Below are the code and all the weights of a small trained network. Each question names an input and a target symbol and asks about switching units off, where a switched-off unit gives its printed mean instead of its output.

import numpy as np


def w(rows, s, z=0):
    codes = np.array(rows[::2]) - 128.0
    scale = np.full(codes.shape[1], s)
    scale[-1] = z or s
    return codes * scale


def norm(h):
    return h / np.sqrt((h * h).mean(-1, keepdims=True) + 1e-5)


def f(y):
    return np.maximum(y, 0)


def softmax(a):
    e = np.exp(a - a.max(-1, keepdims=True))
    return e / e.sum(-1, keepdims=True)


def log_softmax(a):
    a = a - a.max(-1, keepdims=True)
    return a - np.log(np.exp(a).sum(-1, keepdims=True))


def net(x, mask):
    ids = ['ΘΦΨΩαβγεζλμπτ'.index(c) for c in x.split()]
    T = len(ids)
    res = E[ids] + P[:T]
    r = norm(res)
    for j in range(2):
        rows = slice(3 * j, 3 * j + 3)
        q, k, v = (r @ M[0][rows].T for M in (Q, K, V))
        z = softmax(np.where(np.tri(T) > 0, q @ k.T / 3**0.5, -1e9)) @ v
        o = O[0][rows]
        res = res + np.where(mask[j], z, o[:, -1]) @ o[:, :-1]
    y = f(norm(res) @ A[0][:, :-1].T + A[0][:, -1])
    res = res + np.where(mask[2:14], y, B[0][:, -1]) @ B[0][:, :-1]
    return log_softmax(norm(res)[-1] @ U[:, :-1].T + U[:, -1])


Q, K, V, O, A, B = {}, {}, {}, {}, {}, {}
E = w([
[143,108,15,100],'Θ',
[25,164,110,178],'Φ',
[66,171,125,191],'Ψ',
[182,176,136,206],'Ω',
[168,188,112,249],'α',
[18,175,87,147],'β',
[245,196,151,130],'γ',
[135,155,85,185],'ε',
[221,186,142,83],'ζ',
[178,219,130,59],'λ',
[235,100,99,96],'μ',
[144,211,214,125],'π',
[213,58,10,229],'τ',
],0.017)
P = w([
[131,255,123,128],'0',
[133,221,128,135],'1',
[129,194,137,143],'2',
[131,162,149,147],'3',
[128,146,155,152],'4',
[132,129,165,158],'5',
],0.015)
Q[0] = w([
[197,6,71,78],'head 0',
[18,104,103,128],'head 0',
[110,63,69,113],'head 0',
[95,48,108,37],'head 1',
[92,39,107,59],'head 1',
[140,136,124,197],'head 1',
],0.013)
K[0] = w([
[126,156,8,189],'head 0',
[70,225,126,123],'head 0',
[137,170,29,139],'head 0',
[134,223,119,67],'head 1',
[109,164,92,60],'head 1',
[151,95,143,164],'head 1',
],0.012)
V[0] = w([
[177,152,31,43],'head 0',
[52,206,197,138],'head 0',
[117,147,2,242],'head 0',
[93,242,130,178],'head 1',
[143,239,166,78],'head 1',
[194,38,136,125],'head 1',
],0.0084)
O[0] = w([
[116,58,64,87,167],'head 0',
[71,86,191,156,173],'head 0',
[111,185,75,205,163],'head 0',
[127,61,107,127,254],'head 1',
[150,2,192,176,193],'head 1',
[132,162,35,172,65],'head 1',
],0.0075,0.0095)
A[0] = w([
[100,236,152,94,167],'neuron 0',
[168,129,105,193,12],'neuron 1',
[107,168,193,141,35],'neuron 2',
[131,78,200,151,57],'neuron 3',
[140,54,120,125,124],'neuron 4',
[140,104,119,236,131],'neuron 5',
[226,159,149,111,3],'neuron 6',
[187,175,180,139,85],'neuron 7',
[201,121,64,118,133],'neuron 8',
[97,121,211,8,131],'neuron 9',
[203,170,183,138,92],'neuron 10',
[182,111,131,38,40],'neuron 11',
],0.014,0.0046)
B[0] = w([
[210,110,2,142,167],'neuron 0',
[94,174,86,115,178],'neuron 1',
[247,105,162,174,166],'neuron 2',
[154,52,109,109,214],'neuron 3',
[105,206,76,78,168],'neuron 4',
[59,189,145,33,255],'neuron 5',
[89,106,227,29,182],'neuron 6',
[134,54,73,107,200],'neuron 7',
[217,137,193,164,197],'neuron 8',
[116,124,33,168,219],'neuron 9',
[78,61,44,166,218],'neuron 10',
[85,218,165,65,180],'neuron 11',
],0.0098,0.0085)
U = w([
[195,207,237,140,182],'Θ',
[187,183,57,194,159],'Φ',
[206,70,119,246,52],'Ψ',
[110,106,52,66,3],'Ω',
[157,215,116,221,136],'α',
[190,58,150,174,211],'β',
[130,238,201,54,201],'γ',
[140,115,149,86,124],'ε',
[64,211,140,127,109],'ζ',
[90,140,161,204,139],'λ',
[130,158,198,192,198],'μ',
[67,122,100,200,50],'π',
[53,97,36,100,22],'τ',
],0.011,0.0046)

Each question gives the input, a string of symbols that net reads in full, and the target symbol t.
The units are the heads (3 rows each of Q, K, V and O) and the neurons (one row each of A and B). Each row of codes is followed by its name. A weight is (code - 128) times the scale printed after its matrix; where a second scale follows, it is the last column's (O, A, B and U).
mask holds one flag per unit, heads first, then neurons. A switched-off unit (its flag False) gives its mean, the last column of its rows in O or B, instead of its output. The means were averaged over made-up inputs and are rounded, as every weight is.
A unit's drop is (log p(t) with every unit on - log p(t) with that unit switched off) / (log p(t) with every unit on - log p(t) with every unit switched off).
The circuit of an input: a set's keep is (log p(t) with only the set's units on - log p(t) with every unit switched off) / (log p(t) with every unit on - log p(t) with every unit switched off). Starting from the 12 units with the biggest drops (on a tie, the unit counted first), units are removed one at a time, each time the one whose removal leaves the highest keep (on an exact tie, the one counted first), for as long as the keep stays at least 0.8.
units of the circuit, in order: the units of the circuit, biggest drop first
k most important neurons: the k neurons with the biggest drops, biggest first
heads that matter: for each layer, one digit per head in row order, 1 if its drop is at least 0.15 and else 0, layers parted by /
drop of u: that unit's drop, to one decimal
input ε π Ω, target β: units of the circuit, in order => head 0; neuron 3
input μ π γ τ β, target Φ: units of the circuit, in order => head 1; neuron 0; neuron 5
input Ω λ γ, target β: heads that matter => 00
input ε Ψ Ψ τ Φ Ω, target Φ: units of the circuit, in order => head 1
input α τ Φ τ Θ λ, target Φ: heads that matter => 01
input Φ Φ π π Φ Θ, target Φ: 3 most important neurons => neuron 8; neuron 6; neuron 4
input ε ε Ψ τ ζ, target Φ: units of the circuit, in order => head 1; neuron 5
input γ Θ Θ π Ψ, target β: units of the circuit, in order => head 0; neuron 3; neuron 2
input Θ μ α, target γ: heads that matter => 10
input Ψ ζ Θ τ Ψ γ, target Φ: heads that matter => 01
input τ ε λ μ, target Θ: 3 most important neurons => neuron 8; neuron 9; neuron 6
input ε γ μ, target Θ: 2 most important neurons => neuron 8; neuron 5
input π β Θ, target Φ: 2 most important neurons => neuron 8; neuron 6
input γ μ λ Φ λ μ, target γ: 2 most important neurons => neuron 11; neuron 4
input π ε α τ ε, target Φ: most important neuron => neuron 0
input π ζ τ π λ, target Φ: drop of head 1 => 0.5
input Φ λ α τ Θ γ, target Φ: drop of head 1 => 2.0
input τ ε π, target Ψ: drop of neuron 10 => 0.0
